Here is a tiny trained network, its code and every weight. The questions are about switching its units off for an input and a class, where a switched-off unit gives its printed mean instead of its output.

import numpy as np


def w(rows, s, z=0):
    codes = np.array(rows[::2]) - 128.0
    scale = np.full(codes.shape[1], s)
    scale[-1] = z or s
    return codes * scale


def f(y):
    return np.maximum(y, 0)


def log_softmax(a):
    a = a - a.max(-1, keepdims=True)
    return a - np.log(np.exp(a).sum(-1, keepdims=True))


def net(x, mask):
    res = np.array(x, float).reshape(1, 3) / 4 @ E
    y = f(res @ A[0][:, :-1].T + A[0][:, -1])
    res = res + np.where(mask, y, B[0][:, -1]) @ B[0][:, :-1]
    return log_softmax(res[-1] @ U[:, :-1].T + U[:, -1])


A, B = {}, {}
E = w([
[147,61,1,149],'x0',
[107,25,190,87],'x1',
[210,100,167,226],'x2',
],0.0098)
A[0] = w([
[95,100,85,142,137],'N1',
[116,199,121,179,106],'N2',
[81,134,217,141,53],'N3',
[159,212,107,128,110],'N4',
[119,235,79,104,100],'N5',
[117,145,157,132,254],'N6',
[140,179,99,160,98],'N7',
[125,134,165,115,208],'N8',
[127,177,170,119,73],'N9',
[109,195,179,90,83],'N10',
[134,138,116,100,107],'N11',
[187,104,165,214,115],'N12',
[151,41,71,140,83],'N13',
[144,143,184,163,138],'N14',
[76,144,85,69,56],'N15',
[124,116,95,173,74],'N16',
[122,160,122,13,124],'N17',
[148,92,114,144,94],'N18',
[121,83,150,59,84],'N19',
[140,125,32,154,207],'N20',
[127,70,139,106,172],'N21',
[82,44,175,110,89],'N22',
[106,236,170,116,118],'N23',
[164,65,163,73,79],'N24',
[169,98,157,150,70],'N25',
[159,143,200,153,119],'N26',
[205,105,183,247,82],'N27',
[172,139,180,107,100],'N28',
[101,106,119,140,102],'N29',
[100,142,113,50,80],'N30',
[129,80,162,106,77],'N31',
[157,203,95,172,68],'N32',
[146,105,85,111,59],'N33',
],0.014,0.0082)
B[0] = w([
[133,97,163,85,173],'N1',
[135,116,152,165,184],'N2',
[144,13,64,118,185],'N3',
[134,120,161,170,189],'N4',
[102,109,179,188,204],'N5',
[142,236,253,106,218],'N6',
[131,108,146,167,172],'N7',
[148,148,222,89,197],'N8',
[141,62,102,98,167],'N9',
[148,61,85,91,194],'N10',
[111,111,107,128,139],'N11',
[66,160,112,123,222],'N12',
[178,62,128,80,201],'N13',
[151,121,148,87,189],'N14',
[51,88,84,101,178],'N15',
[136,101,130,105,154],'N16',
[70,159,105,115,204],'N17',
[137,122,128,120,155],'N18',
[111,104,142,168,174],'N19',
[163,136,201,59,242],'N20',
[132,172,208,154,189],'N21',
[135,124,171,190,194],'N22',
[160,93,114,76,220],'N23',
[143,112,135,183,173],'N24',
[88,99,124,122,158],'N25',
[153,85,136,86,195],'N26',
[30,131,90,122,245],'N27',
[138,78,123,104,167],'N28',
[131,107,130,122,138],'N29',
[67,123,93,124,178],'N30',
[141,102,119,172,161],'N31',
[126,79,125,192,187],'N32',
[150,58,103,94,150],'N33',
],0.029,0.012)
U = w([
[20,98,130,113,133],'0',
[141,47,188,249,112],'1',
[171,68,144,74,105],'2',
[152,158,182,97,248],'3',
[158,141,138,186,99],'4',
[214,130,119,149,98],'5',
[197,182,114,135,108],'6',
[70,141,82,141,94],'7',
],0.011,0.012)

Each question gives the input, the list of numbers given to net, and the class t.
The units are the neurons (one row each of A and B). Each row of codes is followed by its name. A weight is (code - 128) times the scale printed after its matrix; where a second scale follows, it is the last column's (A, B and U).
mask holds one flag per neuron, in row order. A switched-off neuron (its flag False) gives its mean, the last column of its row in B, instead of its output. The means were averaged over made-up inputs and are rounded, as every weight is.
A unit's drop is (log p(t) with every unit on - log p(t) with that unit switched off) / (log p(t) with every unit on - log p(t) with every unit switched off).
The circuit of an input: a set's keep is (log p(t) with only the set's units on - log p(t) with every unit switched off) / (log p(t) with every unit on - log p(t) with every unit switched off). Starting from the 12 units with the biggest drops (on a tie, the unit counted first), units are removed one at a time, each time the one whose removal leaves the highest keep (on an exact tie, the one counted first), for as long as the keep stays at least 0.8.
units of the circuit, in order: the units of the circuit, biggest drop first
top k neurons: the k neurons with the biggest drops, biggest first
drop of u: that unit's drop, to one decimal
input [7,-5,6], class 2: units of the circuit, in order : [N13]
input [4,1,4], class 0: top 4 neurons : [N27, N12, N6, N23]
input [0,4,4], class 0: top 2 neurons : [N27, N20]
input [2,-3,3], class 3: units of the circuit, in order : [N20, N3]
input [-6,-5,0], class 2: top 4 neurons : [N23, N10, N22, N9]
input [6,-2,7], class 0: top 2 neurons : [N27, N12]
input [-8,-3,7], class 2: top 2 neurons : [N26, N23]
input [7,-6,7], class 0: top 3 neurons : [N27, N12, N23]
input [-7,1,6], class 2: top 3 neurons : [N26, N14, N3]
input [-8,0,-6], class 2: top 3 neurons : [N23, N27, N10]
input [5,-7,8], class 0: top 2 neurons : [N27, N12]
input [3,1,1], class 3: top 3 neurons : [N3, N10, N23]
input [0,3,1], class 3: drop of N3 : 0.2
input [-5,0,6], class 0: drop of N27 : 2.4
input [7,8,2], class 1: units of the circuit, in order : [N22]
input [6,-7,2], class 1: drop of N32 : 0.3
input [0,4,0], class 1: drop of N22 : 0.1
